A = [168, 111,  43, 102, 126,  80, 140,  86,  85, 122,  63, 151, 169,  68]
The 3rd entry from the left is 43
Which number is the second largest entry? 168
Which number is the entry just left of the smallest entry? 111
Which number is the entry just right of the largest entry? 68
The third largest entry is 151
The second entry from the right -> 169

Questions about the grid below. Rows and columns are numbered from 1.
1) What is the entry directly below the smallest entry?
2) What is the entry at row 1, column 3?
3) What is the entry at row 3, column 1?
4) What is the entry directly above the centre entry?
5) What is the entry directly above 55?
6) What is the entry in row 2 and column 3?
7) What is the entry in the top-left corner?
8) What is the entry in row 1 and column 2?
array([[114,  41, 141, 151, 135,  72,  92, 107,  34],
       [ 76,  64, 127,  59, 101, 106, 106, 109,  49],
       [161, 109, 106,  53,  77, 135,  84,  57,  96],
       [155, 112, 147, 107, 121,  98,  55,  88,  56],
       [101,  63, 101, 104, 128,  96,  41,  78, 113],
       [112,  83,  82,  48, 120, 159, 106,  83, 107],
       [ 76,  72,  85,  61, 149, 108, 148,  82,  86],
       [138,  96,  68,  51,  99,  92,  31, 137, 110],
       [ 77,  77, 113, 108,  92, 144,  76, 141, 126],
       [ 79, 140, 109,  67, 136,  44,  60,  59,  76],
       [ 45, 117, 158, 104,  84, 130, 124,  63, 108],
       [ 60, 131, 125,  94,  41,  71,  92, 141,  85],
       [126, 141,  64,  71,  93,  72, 183, 132,  40]])
1) 76
2) 141
3) 161
4) 120
5) 84
6) 127
7) 114
8) 41

Questions about the row below.
1) Which number is the largest entry?
2) Which number is the entry just right of the smallest entry?
3) Which number is the entry just left of 106?
 28  140  100  106   97  114  159  134  126  168  117
1) 168
2) 140
3) 100

data =
array([[ 92,  85, 108, 115,  93,  97, 105,  90,  37],
       [ 92, 126,  91, 103, 100,  96, 102,  79,  91],
       [ 92,  81, 104, 134,  99,  95, 100, 154, 109],
       [ 92,  90, 111,  98,  92, 105, 101,  61, 106],
       [ 92, 123,  90, 115,  94,  99, 102,  70, 109],
       [ 92,  89, 111,  99,  92, 105, 101,  62, 104],
       [ 92, 107, 101,  98, 100,  96, 103,  75, 116],
       [ 92,  89, 111, 100,  92, 103, 102,  62,  97],
       [ 92, 100, 106,  91, 113,  95, 101, 108,  88],
       [ 92,  92, 111,  94,  95, 108,  98,  67, 149],
       [ 92, 115,  94, 120,  89, 108,  97, 118,  79],
       [ 92,  84, 107, 122,  94,  96, 104, 116,  50],
       [ 92, 114,  95, 117,  90, 106,  98, 121,  74],
       [ 92,  80, 103, 135, 102,  95,  98, 129, 140]])
Rows and columns are numbered from 1.
The entry directly above 81 -> 126
The entry directly below 117: 135
The top-left entry?
Answer: 92
The entry directly below the smallest entry?
Answer: 91
The bottom-left entry?
Answer: 92
The entry in row 3 and column 1?
Answer: 92
The entry at row 1, column 3 is 108
The entry directly below the largest entry?
Answer: 61
The top entry of the column that holds the largest entry: 90
The top entry of the column that holds the smallest entry?
Answer: 37
The entry at row 1, column 2 is 85
The entry just right of the largest entry -> 109
The bottom entry of the column that holds the smallest entry is 140

x =
array([[ 86, 111, 125,  82],
       [114, 134,  65, 127],
       [122, 124,  92, 122],
       [ 90, 113,  74, 107],
       [ 88,  96, 125,  54],
       [108, 122,  83, 133],
       [ 55,  66, 148,  36],
       [109, 130, 103, 119],
       [ 60,  55, 135,  32],
       [140, 119,  95, 110],
       [138, 127,  67, 144],
       [106, 100,  74, 131],
       [ 74,  73, 135,  44]])
Give the largest entry in the last column.
A: 144
The entry directly above 109 -> 55
The entry in the bottom-left corner -> 74
Give the 1st entry, reading row by row.
A: 86
Give the top entry of the column that holds the largest entry.
A: 125
The smallest entry in the last row is 44
Give the 2nd smallest entry.
A: 36
The smallest entry: 32
Give the entry just right of 66.
A: 148
The entry directly above the smallest entry is 119
Give the 3rd-last entry, reading row by row.
A: 73
The entry directly above 36: 133
Give the entry directly below 67.
A: 74
The 3rd entry on the diagonal from the top-right corner is 124
The entry directly below 66: 130
Give the entry directly above 88.
A: 90
Give the smallest entry in the first row.
A: 82
Give the third largest entry.
A: 140
Give the entry directly below the smallest entry.
A: 110
The largest entry in the last row is 135
Give the 2nd entry on the main diagonal.
A: 134
Give the second entry, reading row by row.
A: 111
Give the entry directly above 108.
A: 88
Give the fifth entry in reading order.
A: 114
Give the 5th-last entry, reading row by row.
A: 131
Give the second entry on the diagonal from the top-right corner.
A: 65
Give the entry directly above 54.
A: 107
Give the entry just left of the largest entry.
A: 66

arr =
45,85,64,84,77,59,19
71,114,63,101,50,81,65
101,126,97,124,140,141,126
74,79,111,80,52,29,30
The top-right entry is 19
Find the fifth entry from the end, reading row by row.
A: 111
Find the first entry in the row that holds the smallest entry.
A: 45
The entry in the bottom-right corner is 30
Find the 4th-last entry, reading row by row.
A: 80
Find the entry directly below 19.
A: 65
The entry directly above 74 is 101
The fifth entry in reading order -> 77
